Below is a small trained network, with its code and all its weights. Each question gives an input and a target symbol and asks what happens when units are switched off, that is, made to give their printed mean instead of their output.

import numpy as np


def w(rows, s, z=0):
    codes = np.array(rows[::2]) - 128.0
    scale = np.full(codes.shape[1], s)
    scale[-1] = z or s
    return codes * scale


def f(y):
    return np.maximum(y, 0)


def softmax(a):
    e = np.exp(a - a.max(-1, keepdims=True))
    return e / e.sum(-1, keepdims=True)


def log_softmax(a):
    a = a - a.max(-1, keepdims=True)
    return a - np.log(np.exp(a).sum(-1, keepdims=True))


def net(x, mask):
    ids = ['ΔΛΞΨΩαβγεζθπστ'.index(c) for c in x.split()]
    T = len(ids)
    res = E[ids] + P[:T]
    r = res
    for j in range(2):
        rows = slice(3 * j, 3 * j + 3)
        q, k, v = (r @ M[0][rows].T for M in (Q, K, V))
        z = softmax(np.where(np.tri(T) > 0, q @ k.T / 3**0.5, -1e9)) @ v
        o = O[0][rows]
        res = res + np.where(mask[j], z, o[:, -1]) @ o[:, :-1]
    y = f(res @ A[0][:, :-1].T + A[0][:, -1])
    res = res + np.where(mask[2:18], y, B[0][:, -1]) @ B[0][:, :-1]
    return log_softmax(res[-1] @ U[:, :-1].T + U[:, -1])


Q, K, V, O, A, B = {}, {}, {}, {}, {}, {}
E = w([
[164,136,106,81],'Δ',
[145,74,27,63],'Λ',
[110,123,73,103],'Ξ',
[142,100,37,95],'Ψ',
[3,169,87,86],'Ω',
[199,135,194,229],'α',
[241,32,84,87],'β',
[112,113,90,206],'γ',
[214,111,145,50],'ε',
[108,166,114,21],'ζ',
[77,187,119,114],'θ',
[124,187,122,171],'π',
[127,178,120,129],'σ',
[132,129,92,87],'τ',
],0.018)
P = w([
[189,254,51,155],'0',
[76,105,120,91],'1',
[182,193,43,149],'2',
[128,10,94,189],'3',
[174,199,37,133],'4',
[98,49,125,161],'5',
[179,199,43,152],'6',
[96,78,163,150],'7',
[180,188,39,147],'8',
[109,35,87,209],'9',
[179,194,43,144],'10',
],0.0095)
Q[0] = w([
[113,64,124,118],'head 1',
[60,119,238,184],'head 1',
[82,76,158,131],'head 1',
[254,117,70,156],'head 2',
[171,190,99,129],'head 2',
[174,141,122,157],'head 2',
],0.0075)
K[0] = w([
[149,157,60,157],'head 1',
[160,152,117,171],'head 1',
[85,211,15,45],'head 1',
[111,144,166,154],'head 2',
[115,62,182,161],'head 2',
[145,115,1,25],'head 2',
],0.01)
V[0] = w([
[88,254,147,148],'head 1',
[48,92,128,183],'head 1',
[149,84,178,212],'head 1',
[59,90,229,170],'head 2',
[191,168,22,196],'head 2',
[110,17,124,204],'head 2',
],0.008)
O[0] = w([
[77,254,246,221,122],'head 1',
[3,74,73,168,90],'head 1',
[226,156,186,242,60],'head 1',
[98,124,37,20,2],'head 2',
[88,19,169,107,238],'head 2',
[164,177,143,182,70],'head 2',
],0.0058,0.0078)
A[0] = w([
[78,179,162,116,136],'neuron 1',
[121,157,114,180,254],'neuron 2',
[140,140,171,67,214],'neuron 3',
[101,129,49,109,57],'neuron 4',
[115,62,163,197,219],'neuron 5',
[184,146,153,148,82],'neuron 6',
[109,92,130,187,213],'neuron 7',
[97,47,226,107,209],'neuron 8',
[80,115,252,107,215],'neuron 9',
[162,103,154,100,91],'neuron 10',
[122,177,61,126,99],'neuron 11',
[155,161,151,87,113],'neuron 12',
[150,114,193,186,27],'neuron 13',
[84,142,111,64,162],'neuron 14',
[128,145,134,93,161],'neuron 15',
[139,142,88,160,177],'neuron 16',
],0.016,0.005)
B[0] = w([
[146,109,157,127,194],'neuron 1',
[120,64,137,112,207],'neuron 2',
[142,108,32,131,198],'neuron 3',
[141,154,183,134,221],'neuron 4',
[94,128,92,120,249],'neuron 5',
[193,164,143,111,174],'neuron 6',
[59,118,38,130,216],'neuron 7',
[30,137,82,149,252],'neuron 8',
[53,67,132,57,230],'neuron 9',
[78,100,162,71,173],'neuron 10',
[153,149,113,238,190],'neuron 11',
[101,255,67,171,160],'neuron 12',
[206,158,156,121,192],'neuron 13',
[111,137,147,239,254],'neuron 14',
[169,110,85,230,174],'neuron 15',
[147,49,181,109,179],'neuron 16',
],0.008,0.0091)
U = w([
[135,86,214,122,104],'Δ',
[145,112,125,108,44],'Λ',
[144,192,78,98,34],'Ξ',
[101,102,85,127,128],'Ψ',
[207,50,130,90,203],'Ω',
[137,171,101,101,56],'α',
[112,63,147,162,2],'β',
[150,116,185,254,80],'γ',
[173,176,65,204,201],'ε',
[236,102,170,186,113],'ζ',
[107,53,87,154,213],'θ',
[149,96,141,111,47],'π',
[190,168,61,92,236],'σ',
[131,129,181,129,116],'τ',
],0.01,0.0037)

Each question gives the input, a string of symbols that net reads in full, and the target symbol t.
The units are the heads (3 rows each of Q, K, V and O) and the neurons (one row each of A and B). Each row of codes is followed by its name. A weight is (code - 128) times the scale printed after its matrix; where a second scale follows, it is the last column's (O, A, B and U).
mask holds one flag per unit, heads first, then neurons. A switched-off unit (its flag False) gives its mean, the last column of its rows in O or B, instead of its output. The means were averaged over made-up inputs and are rounded, as every weight is.
A unit's drop is (log p(t) with every unit on - log p(t) with that unit switched off) / (log p(t) with every unit on - log p(t) with every unit switched off).
The circuit of an input: a set's keep is (log p(t) with only the set's units on - log p(t) with every unit switched off) / (log p(t) with every unit on - log p(t) with every unit switched off). Starting from the 12 units with the biggest drops (on a tie, the unit counted first), units are removed one at a time, each time the one whose removal leaves the highest keep (on an exact tie, the one counted first), for as long as the keep stays at least 0.8.
units of the circuit, in order: the units of the circuit, biggest drop first
most important unit: the unit with the biggest drop
k most important neurons: the k neurons with the biggest drops, biggest first
which heads matter: for each layer, one digit per head in row order, 1 if its drop is at least 0.15 and else 0, layers parted by /
drop of u: that unit's drop, to one decimal
input Ω β Λ ζ α Ω Ω ζ σ θ Λ, target ε: 3 most important neurons : neuron 11; neuron 9; neuron 2
input ε Ω β ζ Ψ α Λ Δ α Δ α, target ζ: which heads matter : 10
input π π Ω Ω ε Ω Ψ Δ σ, target γ: most important neuron : neuron 11
input ζ α π, target ζ: units of the circuit, in order : head 1; neuron 8; neuron 6; neuron 13
input σ Ξ α ζ Δ, target ε: units of the circuit, in order : neuron 9; neuron 12
input σ ζ Δ σ τ ε α α σ, target ζ: units of the circuit, in order : head 1; neuron 8; neuron 16; neuron 6
input Ω σ γ θ σ, target γ: units of the circuit, in order : head 1; neuron 3; neuron 5
input ζ π Λ, target ε: 2 most important neurons : neuron 9; neuron 11
input γ Ω α Ω π, target γ: which heads matter : 11
input Δ Ω Λ θ τ α, target θ: units of the circuit, in order : neuron 7; neuron 9
input π θ β Δ ε ζ Ψ ε, target Ψ: which heads matter : 00
input Ω σ Ξ β π β τ, target Ω: units of the circuit, in order : head 1; neuron 8
input β Λ ζ α γ α β Ψ β, target Ω: units of the circuit, in order : head 1; neuron 14; neuron 8
input α θ Ω, target γ: most important unit : neuron 14
input Ω ε τ ζ π θ α Λ τ ζ τ, target ε: 3 most important neurons : neuron 9; neuron 11; neuron 2
input τ β σ ζ α τ τ ε Δ, target σ: which heads matter : 10
input Ω α π β β α Λ, target ζ: which heads matter : 01
input Ω Ω Ψ, target γ: which heads matter : 10
input ζ π ε Ω Ψ, target γ: 2 most important neurons : neuron 11; neuron 4
input σ σ ζ Λ Ψ Δ β Ω Δ γ α, target ζ: most important unit : neuron 13
input Δ Λ α Ω θ ζ ζ Δ β, target Ω: which heads matter : 00
input γ β Ω Ψ ζ Λ α σ π α Ω, target γ: which heads matter : 00
input ζ α α Ψ ε, target σ: 2 most important neurons : neuron 12; neuron 14
input Ψ ε Ω β β σ Λ, target Ω: 2 most important neurons : neuron 8; neuron 16
input Ξ γ Λ ζ τ ζ Ω Ξ θ, target γ: drop of head 2 : 0.1
input ζ β Ω β π π σ Λ Ψ, target Ω: drop of head 1 : 0.5
input θ Λ α α Δ, target ζ: drop of neuron 8 : 0.2
input Ψ Ξ Ψ β τ, target Ω: drop of head 1 : 0.5
input γ ζ ζ Λ ζ ζ θ ζ Λ α, target θ: most important neuron : neuron 7
